Here is a tiny trained network, its code and every weight. The questions are about switching its units off for an input and a target symbol, where a switched-off unit gives its printed mean instead of its output.

import numpy as np


def w(rows, s, z=0):
    codes = np.array(rows[::2]) - 128.0
    scale = np.full(codes.shape[1], s)
    scale[-1] = z or s
    return codes * scale


def f(y):
    return np.maximum(y, 0)


def softmax(a):
    e = np.exp(a - a.max(-1, keepdims=True))
    return e / e.sum(-1, keepdims=True)


def log_softmax(a):
    a = a - a.max(-1, keepdims=True)
    return a - np.log(np.exp(a).sum(-1, keepdims=True))


def net(x, mask):
    ids = ['ΞΨΩβεζμπστ'.index(c) for c in x.split()]
    T = len(ids)
    res = E[ids] + P[:T]
    q, k, v = (res @ M[0].T for M in (Q, K, V))
    z = softmax(np.where(np.tri(T) > 0, q @ k.T / 4**0.5, -1e9)) @ v
    res = res + np.where(mask[0], z, O[0][:, -1]) @ O[0][:, :-1]
    y = f(res @ A[0][:, :-1].T + A[0][:, -1])
    res = res + np.where(mask[1:13], y, B[0][:, -1]) @ B[0][:, :-1]
    return log_softmax(res[-1] @ U[:, :-1].T + U[:, -1])


Q, K, V, O, A, B = {}, {}, {}, {}, {}, {}
E = w([
[37,61,5,99,104,132],'Ξ',
[187,79,60,181,149,40],'Ψ',
[133,139,139,101,187,95],'Ω',
[89,193,116,225,81,130],'β',
[67,177,167,97,89,168],'ε',
[39,122,95,24,166,76],'ζ',
[62,152,144,198,231,76],'μ',
[205,100,138,200,128,182],'π',
[153,91,110,115,129,215],'σ',
[142,167,138,185,167,224],'τ',
],0.019)
P = w([
[254,98,160,114,160,219],'0',
[175,60,193,149,172,194],'1',
[108,29,121,129,206,217],'2',
[101,11,129,139,196,155],'3',
[94,16,108,151,201,123],'4',
[139,82,100,110,223,184],'5',
],0.0054)
Q[0] = w([
[126,107,135,145,220,131],'head 1',
[213,1,48,155,234,227],'head 1',
[136,142,52,122,98,209],'head 1',
[117,20,174,111,146,220],'head 1',
],0.0085)
K[0] = w([
[62,130,132,161,154,84],'head 1',
[79,80,54,176,111,86],'head 1',
[136,107,142,150,90,142],'head 1',
[6,117,121,134,89,103],'head 1',
],0.013)
V[0] = w([
[187,19,108,87,88,118],'head 1',
[86,68,239,39,79,163],'head 1',
[163,62,162,137,78,70],'head 1',
[102,151,164,81,254,33],'head 1',
],0.0076)
O[0] = w([
[208,90,113,89,141,121,113],'head 1',
[129,156,54,51,148,254,114],'head 1',
[149,94,96,103,85,92,80],'head 1',
[87,111,142,132,203,91,254],'head 1',
],0.011,0.0083)
A[0] = w([
[37,93,121,185,14,167,252],'neuron 1',
[150,62,255,161,163,49,164],'neuron 2',
[164,97,144,172,202,237,69],'neuron 3',
[100,155,160,69,119,27,223],'neuron 4',
[41,192,97,79,137,91,81],'neuron 5',
[210,203,122,233,91,138,172],'neuron 6',
[91,101,156,143,134,109,179],'neuron 7',
[106,181,137,127,224,191,42],'neuron 8',
[19,136,85,134,165,135,48],'neuron 9',
[87,124,44,93,131,86,98],'neuron 10',
[3,70,160,231,130,138,119],'neuron 11',
[175,89,97,43,138,179,64],'neuron 12',
],0.0083,0.003)
B[0] = w([
[90,128,2,96,185,180,154],'neuron 1',
[163,126,135,77,161,167,236],'neuron 2',
[68,170,186,146,99,32,180],'neuron 3',
[96,75,112,192,124,165,192],'neuron 4',
[103,131,136,149,68,131,199],'neuron 5',
[169,118,127,235,162,169,154],'neuron 6',
[153,182,69,118,108,133,185],'neuron 7',
[114,120,177,125,138,139,221],'neuron 8',
[163,124,134,162,98,101,236],'neuron 9',
[104,113,157,130,143,60,171],'neuron 10',
[174,183,91,55,80,91,249],'neuron 11',
[108,155,189,97,80,63,173],'neuron 12',
],0.0082,0.017)
U = w([
[95,94,65,107,91,159,138],'Ξ',
[139,82,129,132,181,131,122],'Ψ',
[98,124,132,93,254,208,99],'Ω',
[88,164,59,190,149,169,160],'β',
[64,155,149,116,145,228,255],'ε',
[7,93,165,189,179,84,153],'ζ',
[132,192,112,78,172,121,104],'μ',
[102,103,147,217,88,118,83],'π',
[113,115,176,109,28,129,88],'σ',
[53,159,149,234,131,143,4],'τ',
],0.0095,0.0045)

Each question gives the input, a string of symbols that net reads in full, and the target symbol t.
The units are the heads (4 rows each of Q, K, V and O) and the neurons (one row each of A and B). Each row of codes is followed by its name. A weight is (code - 128) times the scale printed after its matrix; where a second scale follows, it is the last column's (O, A, B and U).
mask holds one flag per unit, heads first, then neurons. A switched-off unit (its flag False) gives its mean, the last column of its rows in O or B, instead of its output. The means were averaged over made-up inputs and are rounded, as every weight is.
A unit's drop is (log p(t) with every unit on - log p(t) with that unit switched off) / (log p(t) with every unit on - log p(t) with every unit switched off).
The circuit of an input: a set's keep is (log p(t) with only the set's units on - log p(t) with every unit switched off) / (log p(t) with every unit on - log p(t) with every unit switched off). Starting from the 12 units with the biggest drops (on a tie, the unit counted first), units are removed one at a time, each time the one whose removal leaves the highest keep (on an exact tie, the one counted first), for as long as the keep stays at least 0.8.
units of the circuit, in order: the units of the circuit, biggest drop first
unit that matters most: the unit with the biggest drop
k most important neurons: the k neurons with the biggest drops, biggest first
drop when u is switched off: that unit's drop, to one decimal
input ζ τ μ Ψ π, target Ψ: units of the circuit, in order -> head 1; neuron 2; neuron 5
input τ π Ξ τ, target τ: 3 most important neurons -> neuron 3; neuron 11; neuron 2
input ζ μ σ, target μ: units of the circuit, in order -> head 1; neuron 11; neuron 4; neuron 5
input Ω ζ ζ π τ, target ζ: units of the circuit, in order -> neuron 3; head 1; neuron 2
input ζ σ π Ξ Ω, target Ω: unit that matters most -> neuron 11
input σ Ξ σ ζ Ψ π, target π: units of the circuit, in order -> head 1; neuron 6; neuron 2
input σ ζ β τ ζ Ω, target ζ: 2 most important neurons -> neuron 11; neuron 2
input μ ζ μ σ π σ, target μ: 3 most important neurons -> neuron 11; neuron 4; neuron 5
input ε σ β, target β: units of the circuit, in order -> neuron 1; neuron 6; head 1
input Ξ μ ζ μ Ψ, target Ψ: units of the circuit, in order -> neuron 2; head 1; neuron 3
input ζ σ ζ ζ π, target ζ: units of the circuit, in order -> neuron 3; head 1; neuron 11
input ζ β π ζ π ζ, target ζ: units of the circuit, in order -> neuron 11; neuron 2
input ε ζ Ω Ω μ, target μ: 3 most important neurons -> neuron 11; neuron 2; neuron 7
input ζ ζ Ω, target ζ: unit that matters most -> head 1
input ζ ε β τ, target β: 2 most important neurons -> neuron 1; neuron 6
input ζ ζ β μ τ τ, target μ: 3 most important neurons -> neuron 11; neuron 4; neuron 5
input Ξ μ τ, target τ: drop when neuron 3 is switched off -> 0.7
input ε ζ β σ σ, target β: drop when head 1 is switched off -> 1.4
input σ σ σ, target σ: drop when head 1 is switched off -> 1.0
input μ π ε β, target β: unit that matters most -> neuron 1
